Each row has a hidden stage along a path, written after it and counted from one end. A new block has a new path.
[152,-2,107,-65,155,-133,-113,-118,-167,6,116,-91,-98,150,331,-28,0,-24,-101,44,-170,56,-30,-14,-71,278,-29,112,137,7,2,-274,214,-203,188,0,-24,-112,-18,-178,147] : 35
[-288,-5,201,21,91,-124,-163,-298,-307,-66,-139,-170,153,-145,63,-86,-42,-110,7,78,-124,-61,-146,135,101,417,61,-72,405,246,-57,-101,42,-52,-71,48,81,129,336,125,113] : 42
[288,-295,-280,-17,129,152,-36,260,132,-155,170,-42,-233,-31,165,-77,390,152,-41,-22,-149,-104,90,37,112,-132,-54,64,-454,-306,41,141,119,186,167,-355,35,-271,-246,-188,-107] : 18
[-2,-297,18,36,-131,58,34,364,275,-31,-120,272,-223,220,-92,131,-65,-26,13,-3,42,-50,186,-32,59,-13,-255,-143,-232,-136,164,96,87,-32,-25,-283,-2,-169,175,-184,-45] : 24
[43,-283,-91,127,14,-14,-104,286,83,-193,-81,99,-186,-28,-64,-6,-119,-55,-36,-60,93,-65,69,84,279,-62,-53,3,0,-277,64,113,26,71,-37,-295,-40,-216,16,-129,-103] : 25
[201,-49,-11,61,278,-22,-66,49,287,82,-88,132,-191,165,153,-57,-10,-101,-4,87,8,142,76,21,-44,153,-138,7,-22,-188,-202,-129,4,-70,92,-40,-21,-221,-48,-118,69] : 15
[-6,189,70,-259,-105,146,33,-170,43,31,161,-115,25,33,26,-93,361,79,37,148,-54,-133,56,36,-273,-148,-127,-12,-283,-127,-61,32,78,47,144,34,4,100,-203,388,22] : 17
[254,228,-207,76,49,33,34,213,36,-330,-285,472,-8,36,-80,144,-85,-155,-135,-132,-167,71,-60,84,-223,173,94,-84,-30,246,-73,100,38,24,-216,48,-46,-280,-46,-181,-73] : 23
[-116,-14,141,-133,118,-85,48,-139,-183,41,-28,-206,41,34,140,-58,-35,-200,-26,61,29,204,-159,27,-148,105,101,88,232,85,-212,-170,-11,-65,47,66,108,59,6,173,-47] : 26
[-129,-369,141,-184,-251,-23,40,37,-312,59,181,-201,-65,134,-181,40,28,115,-42,133,31,-127,-104,98,61,-21,19,36,-113,-100,143,-107,209,26,104,-206,212,128,70,76,90] : 21
[61,163,32,-44,-251,-33,108,3,-139,-150,-243,273,172,148,-307,243,-309,-182,-106,47,17,54,-246,120,-128,166,155,-33,223,338,51,-8,-49,-10,-107,23,120,-29,24,-14,67] : 11
[-119,169,130,-272,-156,7,128,-120,-250,-1,-24,-4,110,60,-48,75,99,-136,-110,14,-99,34,-130,30,-416,61,88,16,23,239,-86,-82,134,-35,-46,160,108,137,19,277,-34] : 25
[113,56,-81,108,107,-41,102,-120,-20,-175,-312,134,258,27,-45,282,-53,-206,-220,127,-117,204,-156,106,-291,323,118,-145,329,209,-189,48,-244,-83,-274,-19,115,-52,-21,-25,160] : 6
[-145,-173,-115,-19,-41,178,-31,120,-7,-17,-22,-29,-146,-172,-255,-230,315,107,177,67,76,-188,-41,202,158,-194,60,29,-366,-200,-78,139,125,272,-63,-110,114,91,-76,347,-141] : 14
[-100,307,74,-74,-313,193,10,85,346,-194,-249,366,103,44,22,167,131,-103,64,-69,-145,-228,244,-110,-165,-40,-341,-235,-121,183,284,366,-16,-45,-44,-79,-176,-44,190,132,-110] : 37
[-13,-195,-69,-14,101,112,3,96,123,146,58,-92,-207,-62,24,-148,359,87,158,65,132,-22,81,62,12,-298,-37,143,-321,-451,-122,50,157,50,40,-67,39,44,-202,343,-138] : 11
[163,-114,-100,147,-87,7,-3,210,-49,-122,-139,279,-128,176,-281,43,-166,101,100,85,47,-42,-158,198,199,135,105,11,-155,99,106,-49,156,40,-73,-110,133,-132,-15,-202,118] : 7
[129,379,183,-287,-48,-114,66,-140,-25,20,91,147,-41,235,11,87,-196,-219,-235,8,2,120,-23,-8,-471,170,-56,-6,83,112,-151,-330,137,-150,145,219,-90,-152,-99,20,14] : 19
[126,-174,153,-43,94,-123,-84,-123,140,70,68,-158,-11,173,183,94,-143,-132,-184,162,73,86,85,-22,7,89,-197,17,303,-360,-60,-112,-136,-151,211,-211,-19,-129,-47,-63,178] : 16
[4,51,-23,81,-267,37,150,265,-84,-44,-290,454,-67,202,-447,149,-225,18,206,6,156,28,-196,155,-5,-22,160,13,-181,256,118,-2,226,-26,-211,103,142,15,61,52,-46] : 7
[-19,-402,-58,-81,-157,50,-69,239,50,-9,159,-66,-249,-57,-128,-44,162,63,-84,-63,89,-253,73,102,282,-172,-38,152,-270,-341,161,64,230,231,150,-355,111,-137,4,-41,-150] : 4
[57,-225,76,-202,194,-26,-50,-55,96,215,205,-255,-180,30,290,-99,259,-88,-141,27,-5,51,110,-46,-119,-66,-121,177,-49,-411,-186,-139,114,0,274,-108,46,-82,-92,105,-64] : 17
[-8,139,-100,-43,-170,206,132,385,295,-149,-248,483,-164,114,-99,55,114,-92,130,-140,-64,-43,117,-45,-184,-86,-136,-130,-436,223,104,206,145,65,-119,-30,-57,-149,71,-7,-267] : 28
[22,-290,76,-14,-258,106,-108,60,288,8,-24,-14,10,118,-59,99,80,46,-21,158,33,-278,168,22,261,-116,-291,-18,-21,-349,262,267,-99,74,168,-426,66,-23,65,31,171] : 10
[-76,216,184,-177,-165,0,63,-282,-239,48,-32,-74,194,122,-88,11,77,29,83,167,-37,-36,-231,140,-179,138,118,86,49,318,-20,-104,125,-16,38,189,235,200,41,279,168] : 1
[117,42,-143,103,181,48,-62,144,202,-250,-94,185,-160,-8,39,-73,46,-68,-55,25,-69,11,105,81,-52,148,-110,-174,-141,-69,-130,20,-30,27,-115,-126,-141,-251,-104,-118,-29] : 27
[2,41,-67,49,-258,142,102,155,-109,-210,-279,286,127,107,-313,116,-16,83,200,78,-52,-77,-177,145,13,-13,94,-105,-160,300,148,240,27,65,-189,-34,167,78,65,104,50] : 20
[117,-27,0,15,327,51,-168,-82,177,26,119,-163,-151,-28,564,-178,433,101,125,27,-194,-35,215,-91,9,33,-234,66,-159,-267,-20,10,161,-133,218,-74,-123,-116,-66,21,-6] : 39
[233,176,-32,116,-101,61,-201,12,171,-299,-163,323,78,81,154,162,69,57,-89,13,-309,-273,201,-6,16,208,-268,-151,52,14,289,252,38,-122,-20,-168,-173,-185,84,-194,241] : 37
[126,-12,-66,88,226,96,-123,118,334,15,-150,183,-179,21,137,-141,207,-14,117,11,-31,-28,176,37,12,-44,-181,18,-180,-276,-152,124,57,27,9,-24,-47,-145,-10,94,-19] : 20
[-171,-50,250,-119,-320,114,21,37,218,69,41,-10,14,162,226,161,212,114,227,27,-3,-201,296,-211,-2,-241,-425,-83,-188,-150,442,239,158,-236,198,-182,-101,96,187,193,-65] : 41
[-226,49,135,-37,-372,47,136,63,-281,-74,-271,206,146,136,-345,152,-119,-5,166,78,35,-44,-189,108,-113,-12,107,-64,19,316,150,98,118,-78,-246,89,160,262,172,295,48] : 27
[-28,-9,133,-235,49,-80,11,-226,-136,69,199,-348,8,10,83,-102,-26,-154,-108,119,115,102,-145,60,-61,1,69,143,179,-127,-180,-231,-39,33,261,-42,73,-3,-185,179,-38] : 14
[-92,-133,76,-41,-38,-90,42,73,-187,-88,-113,66,-57,131,-102,48,-220,-166,-109,41,-45,93,-164,86,-38,326,79,-78,135,275,-29,-196,62,-26,-70,-83,112,-58,162,-175,32] : 29
[25,-282,97,-143,200,-18,-67,68,230,264,104,-201,-231,36,342,-116,180,-146,-5,-60,113,89,156,-107,45,-222,-160,270,-7,-491,-132,-35,99,-5,322,-130,34,-114,-14,124,-195] : 18
[14,-365,67,-22,384,-102,-166,-20,-26,180,171,-275,-325,46,403,-245,206,-17,-50,69,-103,74,68,2,85,237,-89,140,-24,-280,-178,-317,228,-79,206,-134,36,-105,31,-136,56] : 33
[-59,150,-102,-142,-93,137,163,-17,-30,-164,-162,113,155,-103,-181,106,191,-164,-124,16,-104,23,-108,87,-355,23,95,-142,-78,211,-149,146,-98,141,-178,12,78,27,-70,246,-138] : 16
[132,-178,-118,-39,333,44,-33,17,118,57,211,-301,-250,-57,280,-291,300,41,120,59,85,106,-32,66,149,-106,46,224,-261,-295,-211,-130,81,131,270,-140,73,-172,-301,30,-163] : 6
[73,-163,51,42,46,-184,-146,-229,-423,-79,96,-227,35,21,-180,-64,-190,52,-149,236,30,-47,-296,306,205,316,237,108,304,-58,-97,-289,60,27,18,-88,187,17,-93,-40,337] : 7
[-146,143,111,-24,-127,-23,-37,-134,-291,-166,-220,89,196,-17,-35,67,-60,-81,34,8,-193,-73,-192,88,-19,313,98,-67,238,462,113,26,86,-45,-96,69,95,94,265,45,68] : 39
[42,-182,83,-244,-141,-99,17,-129,-264,-126,290,-345,50,58,-37,63,-133,-75,-285,123,23,-23,-160,83,41,86,60,29,175,-70,49,-179,-59,76,264,-293,98,-93,-150,-98,55] : 17
[175,-241,30,46,-210,-10,-61,58,23,-148,1,-37,64,199,-76,149,-222,54,-11,173,61,-102,-65,74,340,-7,-81,15,144,-146,275,113,-130,2,190,-396,92,-114,-53,-194,209] : 14
[5,75,171,28,216,-95,-136,-114,148,63,-9,-39,-120,89,340,-77,-22,-99,48,59,18,83,159,-65,-41,122,-226,7,166,-211,-71,-154,73,-259,121,31,-179,-89,24,49,38] : 36
[12,-183,-117,227,-58,108,2,181,51,-194,-424,294,138,9,-87,237,133,-3,5,54,-175,-57,44,65,-55,65,-48,-160,54,1,78,384,-81,-62,-378,-164,83,56,158,70,140] : 27
[-207,-163,29,-57,-246,149,61,-22,-173,-101,-49,-125,149,-45,-183,41,286,148,110,181,-39,-180,-35,115,-42,-154,-18,-109,-154,-67,99,256,2,53,-155,-152,144,276,7,406,74] : 24
[-174,0,51,-74,297,-3,-136,-113,101,-27,-44,-190,-69,-222,369,-233,203,-243,-4,-94,-110,33,49,-28,54,178,-73,26,141,35,-181,-22,-5,82,140,-50,-48,-115,154,64,-241] : 39
[3,-11,-124,-125,53,0,144,52,-389,-135,-20,11,-44,-20,-214,-76,-5,-72,-37,7,-70,148,-378,202,-136,212,367,23,-132,397,-205,-218,146,175,-75,75,228,-42,-79,-30,-127] : 18
[-131,275,220,88,-330,70,-29,8,165,-125,-320,449,127,227,-105,217,-111,64,240,76,-98,-212,155,-30,-54,178,-329,-311,-29,307,376,200,114,-259,-140,47,-113,62,371,57,169] : 42
[155,-155,-276,260,106,84,62,379,-48,-171,-357,414,-119,10,-207,72,30,54,173,-64,-24,98,-127,154,46,-21,193,-2,-222,52,-53,170,149,34,-322,-3,115,-106,-5,-49,-97] : 19
[-321,-246,156,-150,-215,63,81,-73,-251,28,-122,-121,185,-5,45,164,253,-30,-8,46,-251,-103,-83,-30,-104,195,-24,-103,55,329,196,120,103,-31,-54,-137,233,244,384,120,18] : 39
[13,-65,115,-166,130,1,55,-11,361,131,13,-56,-103,147,207,14,9,-263,-113,60,62,172,127,-103,-177,50,-238,-48,34,-151,-174,-98,-131,-29,224,-134,-20,-175,1,-18,-103] : 16
[-208,72,42,-88,-261,140,213,101,-157,-73,-263,296,107,110,-132,214,187,5,117,-4,-250,-28,-92,-17,-335,200,5,-230,-240,578,183,99,210,-90,-240,76,131,162,291,79,-58] : 38
[188,135,41,-68,-324,15,-46,-72,-199,-300,-35,147,223,173,54,288,-11,69,-174,64,-333,-221,-38,4,-98,231,-73,-90,126,267,387,129,69,-136,36,-171,-3,-40,36,-194,288] : 35
[-205,-58,83,-52,-366,32,-46,-84,-397,-228,-61,-37,179,-37,-285,73,12,84,-40,141,-127,-282,-153,181,67,136,73,-115,90,190,232,102,77,41,-157,-145,108,220,116,177,189] : 33

Each row has a hidden stage along a path, written after it and counted from one end. A new block has a new path.
[175,-6,36,-148,-139,40,-77,-50,68,22,-198,60,-20,-127,-119,-43,-10,114,29,-172,-92,6,-32,-90,-93,256,-160,47,29,-96,59,102,2,-21,-137,8,19,-62,11,45,-28] : 37
[-108,-58,-192,75,55,385,-153,-185,-131,39,-32,-214,7,-164,-330,88,-14,-258,243,-25,118,-88,334,283,-93,-217,-48,-64,-180,-17,177,85,10,205,86,-214,-99,123,-113,84,575] : 1
[-268,186,-155,113,-16,-165,-53,-108,-133,-111,273,-114,-126,74,302,-67,51,-28,-287,108,-108,-77,-85,-34,217,46,177,35,-80,-80,-53,-155,138,-28,-49,95,142,166,22,-60,-84] : 20
[-135,9,-192,59,4,-130,-157,34,76,-60,-22,-32,-172,-134,-10,-22,24,54,-271,29,85,-89,128,61,58,110,21,-127,-146,22,36,-73,100,243,-110,41,47,76,87,60,124] : 8
[27,71,43,21,24,-100,-86,44,199,-170,-126,-1,69,-73,-109,-59,4,116,183,1,-25,-13,163,-54,-18,30,93,20,89,150,31,29,30,-24,46,101,12,10,-38,48,-69] : 10
[104,-101,-60,-146,-35,134,-54,-2,-315,-27,24,11,-75,35,-63,80,60,-209,257,23,-107,-41,-171,59,34,-67,22,8,49,56,110,-170,-77,-55,-22,105,-144,98,-101,51,15] : 4
[294,-25,118,-180,-155,-26,40,52,34,71,-158,109,-88,-107,76,52,95,98,28,30,-60,-85,-168,-135,22,196,-179,-31,110,25,-89,-98,-155,-63,-198,104,-30,-65,60,84,-188] : 32
[-29,128,-23,-40,-53,-100,-70,-6,205,-4,-127,-68,-107,-258,-82,68,25,84,79,-21,-58,-74,141,-52,-78,193,-62,-58,10,39,30,39,17,25,-158,63,-14,39,88,-3,-18] : 15
[176,-112,42,-147,-88,189,126,-86,-348,21,52,59,61,78,-26,-43,17,-171,47,-82,-17,-40,-174,35,76,-76,-50,57,27,-32,54,-75,-122,-143,-4,29,48,-49,-70,103,-34] : 38
[98,-34,19,-147,-27,-25,22,4,-105,-56,-48,25,84,-1,-138,-84,-76,-88,107,-116,-105,-17,-82,-25,-1,41,79,12,91,89,73,31,2,-136,-55,155,47,-35,16,81,-190] : 16
[-206,144,-74,110,-28,-99,-178,-76,194,-204,-58,25,-101,-137,10,71,73,135,-42,-99,44,-45,159,-28,-40,142,-64,72,-101,-110,94,11,181,180,-54,-66,-15,55,-42,-46,187] : 1
[300,-235,-36,-155,-149,323,-59,-58,-324,104,-67,63,-11,86,29,-21,22,-108,-11,-29,-95,-59,-237,104,87,18,-44,5,-27,-93,29,-81,-107,48,-83,-50,-58,-2,-38,147,72] : 30
[132,22,46,-78,-102,11,145,-70,-14,62,-13,2,137,29,-40,25,28,-46,-24,-27,99,-72,-61,-6,46,3,-141,-50,36,-32,-90,2,-50,-23,-61,79,28,-52,-6,75,4] : 27
[178,-59,-85,-193,-101,1,9,-92,-350,138,83,-149,21,57,-189,-36,-69,-274,61,-77,-20,-116,-203,7,49,-14,-71,-97,80,12,-61,-92,-141,-107,-20,179,141,-6,-10,91,-30] : 21
[224,27,79,-64,-90,-41,-19,-69,24,9,-90,-41,101,-12,-114,-89,-20,38,48,-74,50,-94,-3,-103,14,51,-118,-2,98,19,-125,17,-114,-59,29,64,181,-104,-40,118,-34] : 28
[-74,-29,83,36,-96,8,-23,-56,131,-90,-80,-81,156,-170,-102,-11,-118,-112,112,-46,59,-120,189,-1,12,-21,34,16,146,121,-12,72,87,-62,-78,-59,100,-44,221,-33,-29] : 33
[239,-17,-65,-210,-105,10,16,-28,-222,92,-3,1,0,120,-69,-7,37,-51,43,-66,-118,-8,-274,-10,32,109,-61,-42,24,-71,-6,-70,-87,-48,-55,213,-32,28,-114,93,-74] : 17
[75,31,38,-50,-56,71,81,-98,76,2,-108,57,106,-78,-125,-23,9,50,-36,-148,90,-22,78,4,-55,64,-159,0,-52,-78,40,129,10,31,-65,-29,33,-88,-39,89,91] : 23
[143,62,25,-33,-97,193,37,-186,-176,95,51,-165,38,-19,-68,91,85,-142,264,32,26,-122,4,24,20,-108,-151,5,45,-51,-76,-73,-196,-83,78,-28,30,37,-141,42,190] : 24
[163,6,56,-21,-56,39,-16,-22,148,-10,-141,11,130,-14,-49,-80,1,105,24,13,8,-26,57,-33,20,54,-32,-15,53,33,-65,75,-7,9,-26,29,19,-37,-13,97,-13] : 28
[70,17,110,-56,-159,-192,-103,78,158,-97,-120,-23,-83,-189,51,126,47,30,263,79,-67,-148,-29,-148,31,146,-16,-30,279,179,-82,-176,-62,-88,-145,130,-18,18,183,-102,-221] : 19
[84,78,88,-107,-76,-14,-200,-98,85,-70,-177,-100,22,-214,-215,-156,-155,24,255,-195,-242,-22,101,-188,-135,211,12,146,168,43,58,184,27,-233,-55,4,187,-57,64,8,-174] : 35
[-31,91,33,57,-100,-88,-182,6,211,-110,-85,-64,-89,-144,147,-14,47,149,84,135,-147,-57,78,-125,60,169,72,49,134,67,-56,-65,58,-46,-94,19,6,99,112,-90,-116] : 36
[-18,54,3,-81,-30,-186,-19,26,54,-97,-52,-14,11,-102,-183,54,-9,-70,158,-70,55,-64,35,-66,-42,49,-63,-40,106,112,28,-42,20,-37,-53,170,9,-5,27,3,-59] : 5
[49,17,-43,0,-63,4,-114,-29,215,-3,-196,17,-67,-204,-91,-17,28,170,-98,-68,55,-54,160,-3,-60,188,-126,-70,-75,-40,35,81,29,172,-126,-51,18,-28,45,65,131] : 20
[-156,48,77,76,-95,-20,13,-33,239,-126,-81,-13,58,-215,27,126,20,-4,131,21,64,-101,192,5,1,28,-10,0,102,77,28,10,108,11,-138,-60,-61,22,183,-112,13] : 21
[-305,197,-43,102,-21,-154,-71,-17,257,-145,15,-157,0,-193,14,111,-4,-20,172,88,-79,-62,226,-3,0,59,147,-5,75,108,40,12,198,-25,-104,72,-72,168,153,-153,-40] : 11
[65,104,-43,-141,-2,-46,120,-70,-155,25,63,-45,79,62,-177,-6,7,-113,87,-108,-14,-3,-79,1,-20,-7,-55,-16,-19,-23,36,18,-38,-101,17,205,27,12,-142,99,-24] : 10
[214,135,131,-169,-121,28,279,-121,-119,120,24,69,-8,-34,41,137,166,-12,53,-64,65,-86,-171,-101,-5,56,-333,10,3,-127,-82,-69,-217,-136,-96,89,9,-87,-131,90,-31] : 25
[258,-73,15,-208,-82,164,42,-86,-210,74,-79,94,74,67,-81,-133,-49,-30,-72,-183,-130,19,-201,-22,-8,115,-75,62,-41,-119,54,102,-35,-86,-94,45,56,-87,-78,180,-86] : 30
[3,122,-52,-87,18,-65,109,-26,31,-20,-5,19,98,44,-152,19,48,-1,47,-62,30,50,1,13,-39,27,-69,-32,-50,-28,60,61,60,-4,-17,184,-89,42,-140,65,32] : 7
[-205,120,-14,129,-122,-72,-37,-75,59,-138,113,-7,-99,-42,357,99,123,57,-130,121,-42,-105,-33,-39,167,84,48,64,3,-82,-52,-164,124,32,-133,-35,-15,121,99,-131,-27] : 24
[98,25,-9,-22,-55,-11,-68,-81,80,-98,-138,48,99,-24,-224,-66,-16,124,-19,-270,103,-18,107,6,-79,102,-114,42,-75,-105,71,119,27,122,61,-6,120,-107,-126,121,157] : 12
[163,-7,65,-115,-109,-105,20,49,26,-52,-99,81,-17,-51,-18,58,61,55,88,-50,-2,-79,-97,-69,17,114,-72,-25,103,54,-17,-99,-81,-22,-88,144,-5,-47,17,49,-133] : 15
[100,17,10,8,-117,28,-53,-54,232,35,-173,-24,87,-102,-86,-8,5,126,-64,-37,95,-58,133,0,-21,130,-144,-53,-9,-54,-65,102,35,135,-83,-42,20,-37,52,55,135] : 32
[219,-42,-38,-202,-95,80,4,-83,-210,102,-22,-19,92,106,-109,-108,-68,-100,-6,-113,-144,2,-225,-23,17,98,-34,3,30,-78,-8,57,-19,-101,-76,134,46,-15,-51,116,-98] : 27
[145,30,-31,-105,-36,39,11,-111,-66,-20,-84,47,101,29,-236,-103,-31,54,-50,-294,35,10,1,12,-79,94,-116,40,-110,-141,91,142,-7,40,39,43,124,-108,-168,166,100] : 14
[286,-114,44,-241,-121,62,89,5,-263,93,-31,88,-4,53,2,-52,3,-100,-26,-43,-97,-46,-289,-51,69,80,-78,-11,73,3,-23,-84,-129,-136,-135,146,28,-60,13,134,-201] : 34
[-137,32,-147,22,-51,-156,-186,48,192,-64,-93,-62,-123,-181,-75,67,8,44,-56,22,26,-68,134,25,-14,167,-1,-113,-28,46,44,-37,144,195,-152,74,-61,107,131,-39,87] : 7
[-118,93,-102,116,-42,-178,-136,22,105,-87,62,-99,-137,-52,212,-6,83,86,-146,211,-22,-115,40,-30,172,74,119,-83,19,74,-107,-183,51,88,-71,92,45,141,98,-42,-43] : 19
[-38,53,-73,103,-92,-125,-286,-65,159,-134,-89,-114,-52,-114,-61,-64,-27,132,-35,-83,23,-114,159,-45,17,149,17,4,21,-20,-35,-16,63,143,25,-31,183,10,42,-12,114] : 17
[206,-101,132,-181,-153,-97,-20,68,-121,-62,-61,41,21,-11,15,-33,-39,-95,198,6,-139,-84,-222,-151,82,82,40,37,300,168,-58,-152,-91,-241,-104,186,58,-43,135,-5,-360] : 36
[-183,253,-213,100,-28,-149,-71,-158,-16,35,191,-158,-179,3,199,-51,97,93,-400,75,-14,-74,-4,-35,131,151,-36,-51,-206,-202,-102,-69,84,115,-66,56,154,142,-52,3,118] : 22
[106,-17,-106,-143,-49,77,95,-93,-233,103,57,-48,92,102,-148,-32,-19,-153,-42,-96,1,-18,-132,88,28,-10,-49,-73,-63,-78,31,21,-25,-9,-28,136,12,17,-87,112,57] : 18
[-107,155,5,39,4,-72,-61,-7,267,-106,-114,-52,-20,-218,-66,38,24,109,136,0,-54,-34,234,-29,-67,107,35,3,9,75,66,79,85,9,-79,31,-38,58,44,-14,-5] : 12
[168,-59,19,-110,-74,-67,-103,38,41,25,-135,-63,13,-108,-130,-121,-86,-16,48,14,-61,-74,8,-87,18,110,9,-66,151,151,-64,4,-49,-79,-91,116,112,-33,132,76,-159] : 35
[-152,159,-55,66,-95,-125,-49,-65,104,-31,54,-79,-171,-163,191,101,106,58,-110,98,-13,-125,42,-58,78,142,-53,-35,-20,-47,-61,-118,44,48,-160,16,24,101,104,-83,10] : 21
[197,26,4,-95,-75,169,76,-146,-85,54,-52,50,151,117,-98,-104,26,66,-69,-157,4,52,-67,11,-13,61,-146,69,-93,-199,22,132,-15,-6,32,1,38,-56,-197,139,117] : 35
[260,-104,-36,-160,-96,164,-21,-149,-300,42,-38,59,80,124,-163,-139,-40,-54,-79,-267,-8,-15,-184,16,-2,57,-131,53,-70,-179,54,54,-76,1,33,6,145,-113,-172,179,91] : 23
[-35,34,49,-6,-74,-156,-156,65,170,-175,-116,-39,-29,-168,-35,44,-21,30,246,8,-104,-89,88,-80,-3,109,115,20,190,175,25,-65,52,-56,-77,100,-1,43,138,-65,-167] : 12
[118,-17,-15,-132,-88,171,-34,-184,-303,32,52,-134,145,88,-190,-120,-111,-215,192,-160,-148,-8,-102,-1,-3,-27,19,110,76,-72,46,75,-25,-209,70,38,128,7,-93,50,1] : 36
